Below are the code and all the weights of a small trained network. Each question names an input and a class and asks about switching units off, where a switched-off unit gives its printed mean instead of its output.

import numpy as np


def w(rows, s, z=0):
    codes = np.array(rows[::2]) - 128.0
    scale = np.full(codes.shape[1], s)
    scale[-1] = z or s
    return codes * scale


def f(y):
    return np.maximum(y, 0)


def log_softmax(a):
    a = a - a.max(-1, keepdims=True)
    return a - np.log(np.exp(a).sum(-1, keepdims=True))


def net(x, mask):
    res = np.array(x, float).reshape(1, 4) / 4 @ E
    y = f(res @ A[0][:, :-1].T + A[0][:, -1])
    res = res + np.where(mask, y, B[0][:, -1]) @ B[0][:, :-1]
    return log_softmax(res[-1] @ U[:, :-1].T + U[:, -1])


A, B = {}, {}
E = w([
[80,90,44,103,251,107,121,109],'x0',
[107,166,143,116,132,154,62,190],'x1',
[219,143,90,104,124,134,71,80],'x2',
[82,69,125,164,102,179,77,72],'x3',
],0.016)
A[0] = w([
[81,92,70,112,250,129,95,100,57],'N1',
[175,155,115,120,149,150,39,153,101],'N2',
[76,84,136,153,97,163,95,72,190],'N3',
[190,179,126,96,147,114,206,189,139],'N4',
[133,123,147,104,82,129,130,145,5],'N5',
[86,87,119,118,98,165,101,68,57],'N6',
[66,147,149,133,150,153,54,228,130],'N7',
[155,125,161,156,3,159,144,120,191],'N8',
[114,95,137,145,122,130,248,91,171],'N9',
[18,101,168,133,123,128,198,163,36],'N10',
[203,112,119,124,132,118,146,44,148],'N11',
[106,109,122,137,110,131,82,130,249],'N12',
[159,106,107,122,110,122,92,130,118],'N13',
[149,95,114,144,132,109,203,57,125],'N14',
[186,122,132,109,148,133,76,87,62],'N15',
[151,131,107,125,174,96,155,161,95],'N16',
],0.014,0.0031)
B[0] = w([
[90,131,243,153,50,169,126,164,255],'N1',
[114,149,69,112,135,89,190,180,186],'N2',
[198,149,105,137,206,120,76,88,203],'N3',
[181,112,137,160,182,134,40,70,215],'N4',
[131,43,141,158,75,146,137,169,156],'N5',
[213,109,138,138,148,85,78,117,185],'N6',
[117,131,103,23,179,69,148,164,200],'N7',
[71,133,223,134,100,155,126,152,234],'N8',
[92,159,83,31,187,103,127,157,201],'N9',
[142,159,5,220,78,173,156,134,209],'N10',
[91,168,37,132,136,126,164,162,197],'N11',
[133,167,140,121,194,116,121,84,166],'N12',
[122,123,84,127,123,162,124,128,156],'N13',
[127,125,173,63,142,80,129,197,194],'N14',
[112,110,48,178,115,158,149,136,178],'N15',
[167,126,151,163,141,136,77,92,175],'N16',
],0.016,0.023)
U = w([
[70,124,227,168,85,211,109,233,83],'0',
[66,140,77,27,165,85,134,240,147],'1',
[95,144,2,208,108,176,167,207,115],'2',
[230,111,162,173,196,146,53,121,114],'3',
[76,163,120,104,166,144,122,181,254],'4',
[39,69,80,96,111,69,186,58,97],'5',
[147,84,138,131,118,196,203,55,101],'6',
],0.0078,0.0084)

Each question gives the input, the list of numbers given to net, and the class t.
The units are the neurons (one row each of A and B). Each row of codes is followed by its name. A weight is (code - 128) times the scale printed after its matrix; where a second scale follows, it is the last column's (A, B and U).
mask holds one flag per neuron, in row order. A switched-off neuron (its flag False) gives its mean, the last column of its row in B, instead of its output. The means were averaged over made-up inputs and are rounded, as every weight is.
A unit's drop is (log p(t) with every unit on - log p(t) with that unit switched off) / (log p(t) with every unit on - log p(t) with every unit switched off).
The circuit of an input: a set's keep is (log p(t) with only the set's units on - log p(t) with every unit switched off) / (log p(t) with every unit on - log p(t) with every unit switched off). Starting from the 12 units with the biggest drops (on a tie, the unit counted first), units are removed one at a time, each time the one whose removal leaves the highest keep (on an exact tie, the one counted first), for as long as the keep stays at least 0.8.
circuit, biggest first: the units of the circuit, biggest drop first
top k neurons: the k neurons with the biggest drops, biggest first
drop of u: that unit's drop, to one decimal
input [1,-7,8,0], class 2: top neuron -> [N15]
input [3,-7,8,5], class 2: top 2 neurons -> [N11 N15]
input [-2,-5,8,8], class 2: top 3 neurons -> [N11 N15 N4]
input [4,-5,-6,-8], class 3: top 2 neurons -> [N4 N16]
input [5,5,5,-1], class 0: top 4 neurons -> [N1 N9 N10 N11]
input [8,0,7,8], class 0: top 2 neurons -> [N1 N4]
input [-1,-5,-6,-5], class 2: top 4 neurons -> [N10 N7 N8 N4]
input [1,-6,2,5], class 1: top 2 neurons -> [N4 N11]
input [2,-8,1,7], class 1: top 4 neurons -> [N9 N14 N11 N4]
input [2,-6,2,-8], class 3: top 3 neurons -> [N4 N16 N7]
input [0,-7,-8,2], class 2: top 3 neurons -> [N10 N7 N8]
input [-2,-6,6,0], class 1: top 2 neurons -> [N10 N14]
input [-2,-7,5,7], class 1: top 3 neurons -> [N11 N4 N14]
input [-3,-7,7,-2], class 1: circuit, biggest first -> [N14]
input [3,7,-7,-8], class 3: top 3 neurons -> [N4 N16 N9]
input [-5,-7,-7,-1], class 1: top 2 neurons -> [N9 N1]
input [4,-2,4,4], class 0: drop of N7 -> 0.4
input [8,1,4,-3], class 0: drop of N1 -> 0.7
input [-4,8,-3,0], class 1: drop of N7 -> 2.0
input [7,-7,-7,-4], class 0: drop of N2 -> 0.2
input [3,4,-8,-5], class 2: circuit, biggest first -> [N10]
